Below is a small trained network, with its code and all its weights. Each question gives an input and a class and asks what happens when units are switched off, that is, made to give their printed mean instead of their output.

import numpy as np


def w(rows, s, z=0):
    codes = np.array(rows[::2]) - 128.0
    scale = np.full(codes.shape[1], s)
    scale[-1] = z or s
    return codes * scale


def norm(h):
    return h / np.sqrt((h * h).mean(-1, keepdims=True) + 1e-5)


def f(y):
    return np.maximum(y, 0)


def log_softmax(a):
    a = a - a.max(-1, keepdims=True)
    return a - np.log(np.exp(a).sum(-1, keepdims=True))


def net(x, mask):
    res = np.array(x, float).reshape(1, 2) / 4 @ E
    u = 0
    for l in range(3):
        y = f(norm(res) @ A[l][:, :-1].T + A[l][:, -1])
        res = res + np.where(mask[u : u + 6], y, B[l][:, -1]) @ B[l][:, :-1]
        u += 6
    return log_softmax(norm(res)[-1] @ U[:, :-1].T + U[:, -1])


A, B = {}, {}
E = w([
[176,160,103,133,67,165,83,114,194,157,152,119],'x0',
[26,162,113,101,142,147,92,147,130,247,91,101],'x1',
],0.011)
A[0] = w([
[70,100,188,158,165,16,158,120,63,115,108,139,32],'L0N0',
[174,170,126,100,61,205,93,65,164,132,163,116,3],'L0N1',
[103,30,212,160,159,46,254,131,90,13,126,185,137],'L0N2',
[86,147,133,140,72,108,88,133,114,136,55,156,170],'L0N3',
[191,146,107,213,120,198,105,92,177,115,160,93,39],'L0N4',
[238,112,112,195,68,152,97,55,186,74,207,159,54],'L0N5',
],0.0085,0.0068)
B[0] = w([
[142,91,64,101,141,6,37,182,92,123,100,151,177],'L0N0',
[201,132,106,102,136,117,35,184,139,148,173,129,173],'L0N1',
[143,204,220,139,140,92,137,154,98,84,70,169,247],'L0N2',
[159,112,85,139,174,162,184,100,158,115,163,89,173],'L0N3',
[107,65,110,102,115,178,125,191,153,95,147,167,173],'L0N4',
[63,61,46,45,157,169,133,192,203,125,206,168,226],'L0N5',
],0.014,0.015)
A[1] = w([
[176,168,200,230,84,58,45,49,42,94,48,124,33],'L1N0',
[74,115,189,123,151,173,220,164,145,115,103,193,28],'L1N1',
[128,155,150,131,181,69,177,116,52,148,106,76,174],'L1N2',
[125,167,173,107,198,86,193,163,157,104,131,155,90],'L1N3',
[111,208,166,193,40,175,152,11,153,186,125,39,1],'L1N4',
[115,173,163,159,95,153,201,133,108,56,125,204,119],'L1N5',
],0.011,0.0048)
B[1] = w([
[74,206,63,142,55,61,41,159,176,81,59,158,254],'L1N0',
[163,95,191,177,208,132,137,106,71,157,124,49,187],'L1N1',
[85,140,66,162,55,127,91,77,133,132,165,73,254],'L1N2',
[114,123,182,117,128,144,171,117,99,132,113,146,253],'L1N3',
[250,200,189,215,184,46,127,63,172,164,64,210,180],'L1N4',
[112,69,130,155,191,172,153,92,139,138,196,62,219],'L1N5',
],0.016,0.0071)
A[2] = w([
[121,111,202,93,193,140,251,129,102,110,117,151,47],'L2N0',
[172,93,164,114,97,164,134,79,161,143,154,145,2],'L2N1',
[130,199,164,146,31,33,140,119,81,66,69,152,5],'L2N2',
[137,86,116,176,87,152,110,69,105,138,140,125,58],'L2N3',
[190,73,178,82,202,157,144,157,76,64,142,143,70],'L2N4',
[226,163,135,164,207,109,72,129,145,222,123,102,149],'L2N5',
],0.014,0.0056)
B[2] = w([
[207,114,210,203,202,196,203,163,23,153,90,151,169],'L2N0',
[46,101,95,172,152,172,132,194,74,178,191,27,134],'L2N1',
[252,174,81,27,204,104,4,211,159,55,137,136,233],'L2N2',
[114,153,88,41,114,51,144,156,127,87,146,31,140],'L2N3',
[120,170,181,195,120,117,156,42,58,210,56,59,189],'L2N4',
[54,148,214,195,99,75,185,11,163,107,65,173,250],'L2N5',
],0.013,0.014)
U = w([
[31,173,34,73,112,73,169,112,54,161,161,27,206],'0',
[194,212,120,48,209,44,42,213,53,37,68,173,212],'1',
[235,62,48,183,49,225,106,71,100,95,54,126,4],'2',
[194,41,25,226,94,207,102,41,45,44,131,222,4],'3',
[51,198,213,204,71,47,176,21,203,187,55,147,212],'4',
[114,31,70,26,63,200,99,206,234,138,250,223,209],'5',
[199,62,234,186,214,208,214,189,45,135,99,196,161],'6',
],0.016,0.012)

Each question gives the input, the list of numbers given to net, and the class t.
The units are the neurons (one row each of A and B). Each row of codes is followed by its name. A weight is (code - 128) times the scale printed after its matrix; where a second scale follows, it is the last column's (A, B and U).
mask holds one flag per neuron, layer by layer. A switched-off neuron (its flag False) gives its mean, the last column of its row in B, instead of its output. The means were averaged over made-up inputs and are rounded, as every weight is.
A unit's drop is (log p(t) with every unit on - log p(t) with that unit switched off) / (log p(t) with every unit on - log p(t) with every unit switched off).
The circuit of an input: a set's keep is (log p(t) with only the set's units on - log p(t) with every unit switched off) / (log p(t) with every unit on - log p(t) with every unit switched off). Starting from the 12 units with the biggest drops (on a tie, the unit counted first), units are removed one at a time, each time the one whose removal leaves the highest keep (on an exact tie, the one counted first), for as long as the keep stays at least 0.8.
circuit, biggest first: the units of the circuit, biggest drop first
k most important neurons: the k neurons with the biggest drops, biggest first
k most important neurons of layer l: the k neurons of layer l with the biggest drops, biggest first
drop when u is switched off: that unit's drop, to one decimal
input [5,-7], class 5: circuit, biggest first	(L0N5)
input [4,4], class 4: 2 most important neurons	(L0N5; L0N2)
input [-2,3], class 0: 3 most important neurons	(L0N2; L0N1; L0N5)
input [-3,6], class 0: 2 most important neurons	(L0N5; L0N2)
input [-5,5], class 0: 2 most important neurons	(L0N2; L0N5)
input [-1,-2], class 6: 2 most important neurons	(L0N5; L1N5)
input [-7,6], class 0: 2 most important neurons	(L0N2; L1N0)
input [6,3], class 4: 4 most important neurons	(L0N5; L2N5; L0N1; L2N2)
input [-1,1], class 0: 4 most important neurons	(L0N2; L0N1; L1N4; L1N0)
input [-3,3], class 0: 2 most important neurons	(L0N2; L0N1)
input [4,-8], class 6: 2 most important neurons of layer 1	(L1N0; L1N2)
input [0,5], class 4: 2 most important neurons	(L0N5; L0N0)
input [-4,-7], class 6: 2 most important neurons	(L1N5; L2N0)
input [8,4], class 4: most important neuron of layer 1	(L1N2)
input [-4,-8], class 6: drop when L1N5 is switched off	0.6
input [7,6], class 4: drop when L0N5 is switched off	3.6
input [1,5], class 4: drop when L0N5 is switched off	2.8
